Below are the code and all the weights of a small trained network. Each question names an input and a target symbol and asks about switching units off, where a switched-off unit gives its printed mean instead of its output.

import numpy as np


def w(rows, s, z=0):
    codes = np.array(rows[::2]) - 128.0
    scale = np.full(codes.shape[1], s)
    scale[-1] = z or s
    return codes * scale


def norm(h):
    return h / np.sqrt((h * h).mean(-1, keepdims=True) + 1e-5)


def f(y):
    return y / 2 * (1 + np.tanh(0.7978845608 * (y + 0.044715 * y**3)))


def softmax(a):
    e = np.exp(a - a.max(-1, keepdims=True))
    return e / e.sum(-1, keepdims=True)


def log_softmax(a):
    a = a - a.max(-1, keepdims=True)
    return a - np.log(np.exp(a).sum(-1, keepdims=True))


def net(x, mask):
    ids = ['γδεζηθλξστφψω'.index(c) for c in x.split()]
    T = len(ids)
    res = E[ids] + P[:T]
    u = 0
    for l in range(3):
        q, k, v = (norm(res) @ M[l].T for M in (Q, K, V))
        z = softmax(np.where(np.tri(T) > 0, q @ k.T / 2**0.5, -1e9)) @ v
        res = res + np.where(mask[u], z, O[l][:, -1]) @ O[l][:, :-1]
        u += 1
        y = f(norm(res) @ A[l][:, :-1].T + A[l][:, -1])
        res = res + np.where(mask[u : u + 4], y, B[l][:, -1]) @ B[l][:, :-1]
        u += 4
    return log_softmax(norm(res)[-1] @ U[:, :-1].T + U[:, -1])


Q, K, V, O, A, B = {}, {}, {}, {}, {}, {}
E = w([
[84,150,134,115],'γ',
[133,114,132,108],'δ',
[164,131,155,95],'ε',
[133,143,137,109],'ζ',
[113,113,149,125],'η',
[142,144,98,88],'θ',
[96,135,148,118],'λ',
[114,122,193,5],'ξ',
[150,111,138,94],'σ',
[142,120,157,120],'τ',
[124,138,97,173],'φ',
[150,101,157,130],'ψ',
[135,169,115,101],'ω',
],0.028)
P = w([
[119,136,106,152],'0',
[99,99,171,92],'1',
[120,138,109,149],'2',
[101,101,162,80],'3',
[122,137,108,158],'4',
[95,98,156,72],'5',
[123,138,108,160],'6',
[107,103,154,69],'7',
[127,140,106,160],'8',
[104,108,152,63],'9',
[119,139,109,157],'10',
[149,69,227,2],'11',
],0.016)
Q[0] = w([
[70,78,5,218],'0.h0',
[106,177,149,241],'0.h0',
],0.011)
K[0] = w([
[18,83,117,62],'0.h0',
[2,190,254,135],'0.h0',
],0.0099)
V[0] = w([
[192,107,83,118],'0.h0',
[119,1,17,77],'0.h0',
],0.009)
O[0] = w([
[236,179,93,26,248],'0.h0',
[126,1,67,185,196],'0.h0',
],0.0076,0.0012)
A[0] = w([
[1,116,144,142,253],'0.n0',
[93,49,166,115,122],'0.n1',
[206,78,110,144,13],'0.n2',
[74,89,67,6,112],'0.n3',
],0.009,0.0018)
B[0] = w([
[220,90,86,79,232],'0.n0',
[171,196,157,95,178],'0.n1',
[108,130,254,181,145],'0.n2',
[210,94,234,150,253],'0.n3',
],0.0095,0.0056)
Q[1] = w([
[84,13,113,17],'1.h0',
[22,102,165,2],'1.h0',
],0.0084)
K[1] = w([
[134,115,6,72],'1.h0',
[55,168,58,54],'1.h0',
],0.016)
V[1] = w([
[32,120,141,117],'1.h0',
[3,88,45,97],'1.h0',
],0.0042)
O[1] = w([
[237,67,81,140,52],'1.h0',
[63,3,94,45,255],'1.h0',
],0.0058,0.00085)
A[1] = w([
[88,143,8,160,100],'1.n0',
[7,195,53,101,209],'1.n1',
[191,65,83,105,255],'1.n2',
[152,75,201,163,89],'1.n3',
],0.011,0.0033)
B[1] = w([
[207,144,97,59,149],'1.n0',
[41,58,116,152,175],'1.n1',
[108,128,198,150,254],'1.n2',
[122,141,10,138,193],'1.n3',
],0.013,0.0071)
Q[2] = w([
[115,155,254,111],'2.h0',
[84,131,129,186],'2.h0',
],0.0073)
K[2] = w([
[69,198,184,177],'2.h0',
[104,158,223,1],'2.h0',
],0.0082)
V[2] = w([
[94,117,88,91],'2.h0',
[224,150,2,83],'2.h0',
],0.0079)
O[2] = w([
[63,94,2,128,89],'2.h0',
[174,139,72,125,3],'2.h0',
],0.013,0.0035)
A[2] = w([
[191,66,27,22,242],'2.n0',
[104,163,88,26,253],'2.n1',
[76,242,104,92,188],'2.n2',
[146,89,191,1,198],'2.n3',
],0.0079,0.0052)
B[2] = w([
[246,73,110,95,176],'2.n0',
[180,89,37,163,177],'2.n1',
[101,157,35,106,140],'2.n2',
[106,118,113,60,253],'2.n3',
],0.013,0.011)
U = w([
[85,10,60,99,70],'γ',
[121,56,147,205,153],'δ',
[185,249,71,76,85],'ε',
[52,148,90,119,255],'ζ',
[67,127,238,134,103],'η',
[154,179,232,161,108],'θ',
[24,72,175,116,79],'λ',
[127,154,125,91,68],'ξ',
[240,113,165,192,98],'σ',
[73,221,168,96,184],'τ',
[210,120,24,157,65],'φ',
[168,205,118,171,214],'ψ',
[131,134,11,129,139],'ω',
],0.02,0.0094)

Each question gives the input, a string of symbols that net reads in full, and the target symbol t.
The units are the heads (2 rows each of Q, K, V and O) and the neurons (one row each of A and B). Each row of codes is followed by its name. A weight is (code - 128) times the scale printed after its matrix; where a second scale follows, it is the last column's (O, A, B and U).
mask holds one flag per unit, layer by layer, with each layer's heads first. A switched-off unit (its flag False) gives its mean, the last column of its rows in O or B, instead of its output. The means were averaged over made-up inputs and are rounded, as every weight is.
A unit's drop is (log p(t) with every unit on - log p(t) with that unit switched off) / (log p(t) with every unit on - log p(t) with every unit switched off).
The circuit of an input: a set's keep is (log p(t) with only the set's units on - log p(t) with every unit switched off) / (log p(t) with every unit on - log p(t) with every unit switched off). Starting from the 12 units with the biggest drops (on a tie, the unit counted first), units are removed one at a time, each time the one whose removal leaves the highest keep (on an exact tie, the one counted first), for as long as the keep stays at least 0.8.
circuit, biggest first: the units of the circuit, biggest drop first
most important unit: the unit with the biggest drop
top k neurons: the k neurons with the biggest drops, biggest first
top k neurons in layer l: the k neurons of layer l with the biggest drops, biggest first
input ψ σ τ ω ε, target ε: top 4 neurons -> (1.n2; 0.n3; 2.n2; 1.n1)
input γ γ ψ σ σ γ σ δ, target σ: top 2 neurons -> (1.n3; 1.n1)
input σ γ σ ε, target σ: circuit, biggest first -> (0.h0; 0.n2; 1.h0; 0.n3)
input σ φ δ λ, target σ: top 2 neurons -> (1.n3; 0.n3)
input τ σ ξ ε, target τ: circuit, biggest first -> (0.h0; 2.n0)
input σ σ θ ζ, target σ: circuit, biggest first -> (0.n3; 0.h0)
input ε σ τ γ, target ε: circuit, biggest first -> (1.n2; 0.h0)
input φ η ξ ε, target φ: top 2 neurons -> (1.n0; 1.n2)
input γ σ σ γ ω φ η λ ζ, target ζ: circuit, biggest first -> (0.n3; 1.h0; 0.n0; 1.n1)
input γ δ γ λ ζ φ γ γ θ λ ζ, target ζ: top neuron -> (0.n3)
input δ ζ φ σ η τ η γ φ ε τ, target τ: top 2 neurons -> (0.n0; 0.n3)
input γ ω γ η ε ε τ, target τ: top 3 neurons -> (1.n3; 0.n0; 0.n3)
input ε λ ε η, target ε: circuit, biggest first -> (1.n2; 0.h0; 1.h0)
input τ γ τ σ, target τ: circuit, biggest first -> (0.h0; 0.n0)
input σ ω θ φ, target σ: circuit, biggest first -> (1.h0)
input ζ γ ζ τ, target ζ: top 4 neurons -> (0.n3; 1.n2; 1.n3; 0.n2)
input θ ζ σ γ γ λ, target σ: circuit, biggest first -> (0.n3; 0.h0)
input ε γ ξ ζ, target ε: top 2 neurons -> (1.n2; 1.n1)
input ω φ ψ η φ ε ζ ζ σ, target σ: top 2 neurons in layer 2 -> (2.n3; 2.n1)
input τ ε γ τ γ ξ φ θ ζ τ δ, target δ: top 2 neurons -> (2.n3; 1.n2)
input η ψ η γ, target η: top 4 neurons -> (0.n0; 0.n3; 1.n2; 0.n1)
input η σ η σ γ τ γ γ σ, target σ: top 4 neurons -> (0.n2; 1.n3; 2.n3; 1.n1)
input σ γ σ φ, target σ: circuit, biggest first -> (1.n2; 1.n1)
input γ φ ψ, target ψ: most important unit -> 1.h0
input θ σ η ω, target θ: top 2 neurons -> (0.n3; 0.n0)
